Below are the code and all the weights of a small trained network. Each question names an input and a class and asks about switching units off, where a switched-off unit gives its printed mean instead of its output.

import numpy as np


def w(rows, s, z=0):
    codes = np.array(rows[::2]) - 128.0
    scale = np.full(codes.shape[1], s)
    scale[-1] = z or s
    return codes * scale


def norm(h):
    return h / np.sqrt((h * h).mean(-1, keepdims=True) + 1e-5)


def f(y):
    return np.maximum(y, 0)


def log_softmax(a):
    a = a - a.max(-1, keepdims=True)
    return a - np.log(np.exp(a).sum(-1, keepdims=True))


def net(x, mask):
    res = np.array(x, float).reshape(1, 7) / 4 @ E
    u = 0
    for l in range(4):
        y = f(norm(res) @ A[l][:, :-1].T + A[l][:, -1])
        res = res + np.where(mask[u : u + 16], y, B[l][:, -1]) @ B[l][:, :-1]
        u += 16
    return log_softmax(norm(res)[-1] @ U[:, :-1].T + U[:, -1])


A, B = {}, {}
E = w([
[172,214,131,142,184,108,232,147,130,182],'x0',
[91,131,245,157,109,63,77,154,61,226],'x1',
[159,92,167,110,185,124,104,136,216,153],'x2',
[130,130,126,128,127,129,126,128,129,129],'x3',
[184,78,127,75,91,99,150,201,102,132],'x4',
[113,52,125,243,171,206,157,197,99,130],'x5',
[189,151,123,114,125,198,89,118,92,160],'x6',
],0.012)
A[0] = w([
[186,127,126,172,140,206,80,170,95,117,92],'0.n0',
[107,81,114,226,148,150,156,204,130,98,37],'0.n1',
[170,66,173,100,223,115,106,157,223,136,61],'0.n2',
[87,168,50,158,55,96,175,138,26,75,60],'0.n3',
[105,98,148,166,129,193,160,183,131,116,18],'0.n4',
[127,98,58,97,128,194,166,96,169,68,36],'0.n5',
[181,198,124,152,187,121,224,116,109,139,39],'0.n6',
[74,43,129,93,80,172,43,103,129,74,6],'0.n7',
[144,82,164,114,197,113,95,143,224,140,49],'0.n8',
[201,147,104,144,98,201,77,116,109,194,45],'0.n9',
[219,185,110,111,119,234,60,68,91,172,98],'0.n10',
[13,89,105,169,129,2,205,137,193,68,45],'0.n11',
[216,21,129,90,49,87,193,238,82,119,63],'0.n12',
[35,207,125,234,184,181,92,6,167,119,27],'0.n13',
[78,168,92,168,59,113,168,134,19,83,82],'0.n14',
[204,43,118,43,80,99,196,166,98,120,65],'0.n15',
],0.0098,0.014)
B[0] = w([
[95,93,138,61,151,91,157,94,111,124,212],'0.n0',
[119,101,125,80,186,121,140,24,68,140,206],'0.n1',
[138,143,146,116,54,234,131,71,158,184,210],'0.n2',
[172,124,169,95,86,229,120,67,184,184,210],'0.n3',
[134,109,124,133,193,107,132,57,81,137,140],'0.n4',
[189,142,223,200,88,96,124,190,106,87,206],'0.n5',
[133,111,80,148,93,88,186,208,150,183,198],'0.n6',
[118,53,20,133,63,65,117,210,148,217,188],'0.n7',
[148,123,143,99,66,222,138,83,139,170,177],'0.n8',
[111,84,163,70,136,137,166,159,109,104,151],'0.n9',
[80,58,183,46,124,109,189,195,112,87,235],'0.n10',
[96,56,209,17,116,141,204,240,63,68,220],'0.n11',
[28,226,115,161,216,177,50,137,160,122,255],'0.n12',
[66,227,93,98,197,159,8,203,179,147,249],'0.n13',
[156,116,167,115,95,211,125,84,184,188,225],'0.n14',
[67,221,105,118,169,142,65,142,175,110,220],'0.n15',
],0.011,0.0045)
A[1] = w([
[190,124,32,163,126,146,176,132,167,1,3],'1.n0',
[124,79,98,167,99,97,71,130,135,106,48],'1.n1',
[131,107,122,172,163,169,125,119,102,142,47],'1.n2',
[104,174,94,175,151,152,91,118,138,60,55],'1.n3',
[102,145,119,176,120,112,134,89,107,104,71],'1.n4',
[175,117,167,144,81,192,126,52,195,162,61],'1.n5',
[122,51,80,245,197,163,147,99,74,125,23],'1.n6',
[204,117,52,157,125,144,183,110,164,22,6],'1.n7',
[158,124,24,91,149,196,157,120,169,27,71],'1.n8',
[81,164,90,137,54,171,159,81,57,109,59],'1.n9',
[130,116,191,214,101,45,88,95,51,170,14],'1.n10',
[134,61,107,147,108,116,68,113,116,117,37],'1.n11',
[131,116,110,171,109,95,109,85,144,123,50],'1.n12',
[141,131,76,177,103,97,141,172,127,150,95],'1.n13',
[175,182,112,53,68,28,127,35,136,64,29],'1.n14',
[115,39,76,180,74,95,38,86,111,83,30],'1.n15',
],0.0098,0.0061)
B[1] = w([
[180,125,210,226,99,90,78,166,104,105,184],'1.n0',
[137,111,94,140,117,102,155,125,135,165,151],'1.n1',
[136,133,104,102,125,113,121,68,133,76,161],'1.n2',
[97,160,178,174,142,141,93,137,79,164,171],'1.n3',
[129,126,132,107,134,124,115,130,144,161,129],'1.n4',
[163,117,169,157,73,142,144,37,149,142,204],'1.n5',
[186,109,64,81,172,63,77,4,117,55,192],'1.n6',
[215,132,195,193,80,80,81,144,126,108,172],'1.n7',
[125,124,224,186,99,107,48,194,94,151,253],'1.n8',
[174,84,155,100,114,160,103,122,211,171,158],'1.n9',
[229,117,173,186,76,135,84,192,133,52,167],'1.n10',
[169,138,80,106,121,113,169,158,141,164,157],'1.n11',
[126,113,112,120,133,110,153,140,125,115,128],'1.n12',
[128,113,123,110,108,123,173,117,141,165,142],'1.n13',
[161,74,63,107,212,114,92,2,76,80,202],'1.n14',
[149,96,23,116,112,73,153,181,204,218,180],'1.n15',
],0.0091,0.0053)
A[2] = w([
[118,74,108,214,179,181,153,138,86,143,74],'2.n0',
[114,128,174,182,106,82,101,127,77,162,3],'2.n1',
[135,158,80,84,141,76,112,69,116,106,52],'2.n2',
[176,122,69,164,89,78,139,142,151,200,93],'2.n3',
[141,143,118,145,131,114,156,129,141,124,69],'2.n4',
[152,149,180,132,129,113,66,125,92,143,149],'2.n5',
[78,80,108,104,82,112,107,158,150,122,86],'2.n6',
[162,180,134,153,151,102,247,119,130,163,66],'2.n7',
[159,175,115,163,133,101,201,120,115,146,26],'2.n8',
[162,207,105,155,154,101,210,148,126,153,9],'2.n9',
[121,140,111,153,86,144,143,107,101,111,8],'2.n10',
[146,139,111,152,140,110,182,124,126,158,22],'2.n11',
[128,109,170,92,122,114,171,153,96,84,78],'2.n12',
[115,77,121,169,135,159,128,127,162,127,96],'2.n13',
[95,161,103,139,71,154,140,118,64,119,79],'2.n14',
[149,118,161,100,132,145,123,166,104,102,42],'2.n15',
],0.015,0.0056)
B[2] = w([
[169,160,119,35,135,82,61,42,104,90,201],'2.n0',
[203,153,166,171,99,115,133,169,160,27,173],'2.n1',
[143,79,111,164,214,140,94,79,83,107,185],'2.n2',
[88,113,95,181,149,137,245,136,126,129,183],'2.n3',
[107,114,117,154,106,117,117,130,133,130,136],'2.n4',
[120,116,97,195,156,155,189,129,181,64,255],'2.n5',
[140,153,62,133,144,105,179,161,113,191,221],'2.n6',
[101,41,62,92,63,136,82,156,132,158,192],'2.n7',
[103,73,81,125,109,107,101,141,155,137,154],'2.n8',
[100,89,48,135,94,101,61,173,116,149,180],'2.n9',
[165,139,131,126,141,153,137,102,143,142,129],'2.n10',
[94,88,83,108,101,119,124,110,151,127,143],'2.n11',
[109,107,155,152,154,147,183,109,120,99,186],'2.n12',
[160,167,140,89,89,76,148,114,100,178,182],'2.n13',
[150,116,142,98,146,148,87,119,180,172,138],'2.n14',
[93,135,144,138,121,105,182,136,145,134,173],'2.n15',
],0.012,0.0076)
A[3] = w([
[101,138,195,209,111,118,162,162,123,168,82],'3.n0',
[94,106,133,133,57,75,126,109,105,143,73],'3.n1',
[53,254,72,142,140,131,57,144,128,134,2],'3.n2',
[152,148,148,190,120,116,163,126,144,106,68],'3.n3',
[127,173,102,115,65,160,146,114,92,113,54],'3.n4',
[185,159,135,95,145,136,108,198,63,142,77],'3.n5',
[126,158,124,127,127,114,158,120,109,129,86],'3.n6',
[105,164,131,119,117,119,135,126,102,149,79],'3.n7',
[54,224,98,117,147,95,72,157,141,154,58],'3.n8',
[198,201,167,100,182,110,169,131,133,160,98],'3.n9',
[95,78,118,82,179,119,182,162,95,120,123],'3.n10',
[110,179,100,141,62,188,139,124,38,135,80],'3.n11',
[102,153,126,56,125,54,155,57,138,89,97],'3.n12',
[136,160,117,129,114,121,150,121,111,127,79],'3.n13',
[119,153,128,136,117,128,147,122,109,137,87],'3.n14',
[122,175,109,123,120,106,155,107,84,132,43],'3.n15',
],0.0093,0.0082)
B[3] = w([
[184,140,105,140,101,135,114,128,104,54,181],'3.n0',
[120,165,87,87,152,166,155,162,133,148,151],'3.n1',
[83,162,93,220,245,174,186,120,247,61,220],'3.n2',
[132,138,142,160,138,125,177,140,134,91,171],'3.n3',
[140,107,188,128,164,161,105,138,171,134,131],'3.n4',
[41,126,131,102,164,113,125,164,122,103,138],'3.n5',
[117,128,109,120,123,130,127,133,148,160,128],'3.n6',
[136,110,157,96,128,109,119,142,157,140,130],'3.n7',
[117,147,88,165,252,225,155,170,141,18,243],'3.n8',
[74,82,92,122,76,152,38,142,112,132,156],'3.n9',
[82,174,127,168,117,80,255,89,99,119,253],'3.n10',
[222,91,193,91,127,88,44,80,194,201,139],'3.n11',
[131,120,130,157,217,173,96,124,26,173,205],'3.n12',
[139,114,150,128,129,130,141,112,157,115,128],'3.n13',
[145,78,120,131,136,129,122,119,174,118,128],'3.n14',
[116,136,106,136,136,140,131,113,147,109,128],'3.n15',
],0.0072,0.0042)
U = w([
[70,199,111,125,186,139,45,163,156,119,120],'0',
[130,73,37,141,70,78,117,166,140,189,120],'1',
[199,129,208,211,83,90,126,150,126,80,123],'2',
[161,107,116,90,174,81,119,2,62,108,107],'3',
[155,109,182,94,68,201,128,77,174,204,96],'4',
[108,121,129,150,127,142,171,100,132,126,249],'5',
[67,94,179,62,118,135,196,159,88,95,94],'6',
[107,204,128,154,93,133,173,84,101,166,41],'7',
],0.014,0.016)

Each question gives the input, the list of numbers given to net, and the class t.
The units are the neurons (one row each of A and B). Each row of codes is followed by its name. A weight is (code - 128) times the scale printed after its matrix; where a second scale follows, it is the last column's (A, B and U).
mask holds one flag per neuron, layer by layer. A switched-off neuron (its flag False) gives its mean, the last column of its row in B, instead of its output. The means were averaged over made-up inputs and are rounded, as every weight is.
A unit's drop is (log p(t) with every unit on - log p(t) with that unit switched off) / (log p(t) with every unit on - log p(t) with every unit switched off).
The circuit of an input: a set's keep is (log p(t) with only the set's units on - log p(t) with every unit switched off) / (log p(t) with every unit on - log p(t) with every unit switched off). Starting from the 12 units with the biggest drops (on a tie, the unit counted first), units are removed one at a time, each time the one whose removal leaves the highest keep (on an exact tie, the one counted first), for as long as the keep stays at least 0.8.
units of the circuit, in order: the units of the circuit, biggest drop first
most important unit: the unit with the biggest drop
top k neurons: the k neurons with the biggest drops, biggest first
top k neurons in layer l: the k neurons of layer l with the biggest drops, biggest first
input [-8,-6,-3,-5,5,6,7], class 1: units of the circuit, in order	(0.n7; 1.n15)
input [4,3,1,2,6,-7,4], class 3: units of the circuit, in order	(1.n14)
input [6,-4,-8,7,-1,1,-4], class 4: units of the circuit, in order	(0.n3; 0.n14)
input [-7,-4,0,5,-3,-3,-7], class 1: top 2 neurons	(0.n7; 2.n6)
input [1,-6,3,-2,8,-5,0], class 0: top 2 neurons	(0.n15; 0.n12)
input [8,-3,4,0,7,7,-5], class 1: top 2 neurons	(0.n6; 0.n13)
input [6,7,6,3,3,-8,-8], class 3: top 4 neurons in layer 0	(0.n5; 0.n6; 0.n7; 0.n10)
input [-7,-5,-1,-3,-4,-7,-1], class 1: units of the circuit, in order	(0.n7; 2.n6)
input [7,-6,6,-7,-6,2,-4], class 1: units of the circuit, in order	(0.n6; 2.n7)
input [-3,2,5,5,-5,-7,6], class 3: units of the circuit, in order	(1.n14; 0.n12)
input [6,7,-1,4,3,-6,-3], class 2: top 2 neurons	(1.n10; 2.n1)
input [6,-8,-5,-8,1,7,-5], class 2: units of the circuit, in order	(1.n0; 1.n8)
input [7,-3,-8,-6,0,-6,6], class 4: top 2 neurons	(0.n3; 0.n14)
input [7,8,3,8,0,3,1], class 2: most important unit	1.n10
input [0,-6,-3,5,-4,7,3], class 3: top 3 neurons in layer 0	(0.n1; 0.n0; 0.n4)
input [-6,7,-3,-1,-6,6,5], class 2: top 2 neurons	(2.n1; 1.n10)
input [6,-7,3,-3,2,3,-1], class 2: top 3 neurons	(1.n0; 1.n7; 1.n8)
input [-2,3,-8,7,-7,2,-3], class 4: top 2 neurons	(0.n14; 0.n3)
input [-8,7,4,-2,1,-1,6], class 1: top 2 neurons	(0.n7; 1.n15)
input [5,-4,-3,-3,-2,1,2], class 1: most important unit	0.n6
input [4,0,-5,1,4,-2,1], class 4: top 2 neurons	(0.n3; 0.n14)
input [4,-2,3,7,3,7,-7], class 3: top 2 neurons	(2.n0; 0.n1)
input [1,4,6,2,6,-3,0], class 0: top 2 neurons	(0.n12; 0.n15)
input [-6,4,-7,1,8,6,-8], class 0: top 3 neurons	(0.n12; 0.n10; 0.n15)
input [1,-6,3,1,7,8,-5], class 3: top 3 neurons in layer 0	(0.n1; 0.n13; 0.n12)
input [-5,-6,0,0,-6,5,7], class 6: top 3 neurons	(0.n10; 0.n0; 0.n12)
input [8,-1,0,2,8,-5,2], class 0: units of the circuit, in order	(0.n15)
input [-5,-7,0,2,4,8,-2], class 3: top 2 neurons	(0.n1; 1.n6)
input [-3,-7,7,-2,6,4,-7], class 2: top 2 neurons in layer 1	(1.n8; 1.n0)
input [-8,-7,-1,8,-6,1,-8], class 1: top 2 neurons in layer 0	(0.n7; 0.n12)
